Below are the code and all the weights of a small trained network. Each question names an input and a class and asks about switching units off, where a switched-off unit gives its printed mean instead of its output.

import numpy as np


def w(rows, s, z=0):
    codes = np.array(rows[::2]) - 128.0
    scale = np.full(codes.shape[1], s)
    scale[-1] = z or s
    return codes * scale


def f(y):
    return y / 2 * (1 + np.tanh(0.7978845608 * (y + 0.044715 * y**3)))


def log_softmax(a):
    a = a - a.max(-1, keepdims=True)
    return a - np.log(np.exp(a).sum(-1, keepdims=True))


def net(x, mask):
    res = np.array(x, float).reshape(1, 5) / 4 @ E
    y = f(res @ A[0][:, :-1].T + A[0][:, -1])
    res = res + np.where(mask, y, B[0][:, -1]) @ B[0][:, :-1]
    return log_softmax(res[-1] @ U[:, :-1].T + U[:, -1])


A, B = {}, {}
E = w([
[86,73,2,159,110,41,121,116,215,199],'x0',
[121,134,109,112,133,134,121,109,131,117],'x1',
[13,107,107,106,235,185,78,217,178,144],'x2',
[47,48,189,213,78,140,225,56,201,47],'x3',
[117,122,153,162,123,100,123,145,108,123],'x4',
],0.0094)
A[0] = w([
[117,173,161,78,155,167,112,181,84,178,165],'n1',
[105,129,104,164,138,124,141,122,191,140,74],'n2',
[118,91,49,121,158,102,124,178,106,160,39],'n3',
[138,246,144,136,155,189,105,169,59,142,176],'n4',
[123,175,118,114,190,122,93,180,116,193,13],'n5',
[165,170,86,112,112,96,149,138,71,128,74],'n6',
[246,155,97,104,100,101,83,147,81,168,144],'n7',
[128,193,136,111,159,164,110,135,126,161,3],'n8',
[149,133,102,175,107,82,148,76,141,170,182],'n9',
[161,123,130,164,58,155,148,64,132,143,219],'n10',
[186,110,102,129,66,93,108,88,125,134,54],'n11',
[80,113,159,129,175,182,160,189,176,98,159],'n12',
[173,144,161,137,122,178,189,94,89,90,67],'n13',
],0.013,0.003)
B[0] = w([
[67,175,177,96,117,146,60,74,163,188,223],'n1',
[130,102,118,161,131,99,147,181,174,162,165],'n2',
[126,153,111,177,182,42,162,165,154,175,195],'n3',
[30,115,164,78,60,178,102,93,116,116,237],'n4',
[125,196,148,145,159,62,111,154,193,177,219],'n5',
[124,51,79,111,148,151,105,181,132,58,184],'n6',
[158,3,81,159,137,153,114,214,131,95,255],'n7',
[151,159,137,83,106,147,116,99,94,166,173],'n8',
[48,139,141,116,78,165,152,104,149,169,199],'n9',
[142,155,198,87,137,119,147,92,117,149,202],'n10',
[110,114,80,155,61,156,149,152,157,164,192],'n11',
[120,116,57,127,96,166,79,151,84,49,204],'n12',
[183,159,168,112,149,103,107,102,64,51,191],'n13',
],0.012,0.017)
U = w([
[110,60,114,86,177,232,64,196,69,48,149],'0',
[34,191,180,90,69,138,145,85,187,210,222],'1',
[92,36,15,163,130,103,154,200,198,116,115],'2',
[182,223,110,122,255,18,107,169,185,222,4],'3',
[216,212,207,113,146,70,191,57,93,72,48],'4',
],0.0081,0.0045)

Each question gives the input, the list of numbers given to net, and the class t.
The units are the neurons (one row each of A and B). Each row of codes is followed by its name. A weight is (code - 128) times the scale printed after its matrix; where a second scale follows, it is the last column's (A, B and U).
mask holds one flag per neuron, in row order. A switched-off neuron (its flag False) gives its mean, the last column of its row in B, instead of its output. The means were averaged over made-up inputs and are rounded, as every weight is.
A unit's drop is (log p(t) with every unit on - log p(t) with that unit switched off) / (log p(t) with every unit on - log p(t) with every unit switched off).
The circuit of an input: a set's keep is (log p(t) with only the set's units on - log p(t) with every unit switched off) / (log p(t) with every unit on - log p(t) with every unit switched off). Starting from the 12 units with the biggest drops (on a tie, the unit counted first), units are removed one at a time, each time the one whose removal leaves the highest keep (on an exact tie, the one counted first), for as long as the keep stays at least 0.8.
units of the circuit, in order: the units of the circuit, biggest drop first
unit that matters most: the unit with the biggest drop
k most important neurons: the k neurons with the biggest drops, biggest first
drop when u is switched off: that unit's drop, to one decimal
input [1,-2,-3,-1,7], class 2: units of the circuit, in order -> n1
input [-8,-3,1,-2,8], class 1: 3 most important neurons -> n1, n4, n7
input [0,-1,7,8,1], class 0: 3 most important neurons -> n12, n3, n5
input [-6,4,0,6,-1], class 4: units of the circuit, in order -> n7, n13
input [-2,2,1,-7,7], class 1: 4 most important neurons -> n1, n4, n5, n12
input [6,-1,6,0,-4], class 3: units of the circuit, in order -> n3, n4
input [-6,-1,1,0,1], class 1: 3 most important neurons -> n7, n6, n1
input [1,5,-1,-7,-2], class 2: units of the circuit, in order -> n7, n5
input [-3,5,1,-4,1], class 1: 2 most important neurons -> n1, n12
input [2,-4,0,-2,-7], class 2: 4 most important neurons -> n10, n1, n13, n5
input [-4,-7,2,8,-1], class 0: 2 most important neurons -> n12, n5
input [0,3,1,-4,-7], class 1: 4 most important neurons -> n12, n4, n1, n5
input [0,3,2,8,-4], class 0: 4 most important neurons -> n12, n3, n5, n11
input [2,-6,0,-5,3], class 2: 2 most important neurons -> n7, n10
input [-1,6,-6,8,-5], class 4: units of the circuit, in order -> n13
input [6,0,1,-5,-5], class 3: 2 most important neurons -> n5, n3
input [0,2,8,8,-2], class 0: 2 most important neurons -> n12, n3
input [-3,-5,0,1,-7], class 4: 2 most important neurons -> n7, n6
input [6,7,2,-7,0], class 3: drop when n5 is switched off -> 0.3
input [4,-2,6,0,4], class 3: drop when n3 is switched off -> 0.2
input [-3,0,-2,7,-1], class 4: drop when n7 is switched off -> 0.0
input [6,0,2,0,0], class 3: unit that matters most -> n7
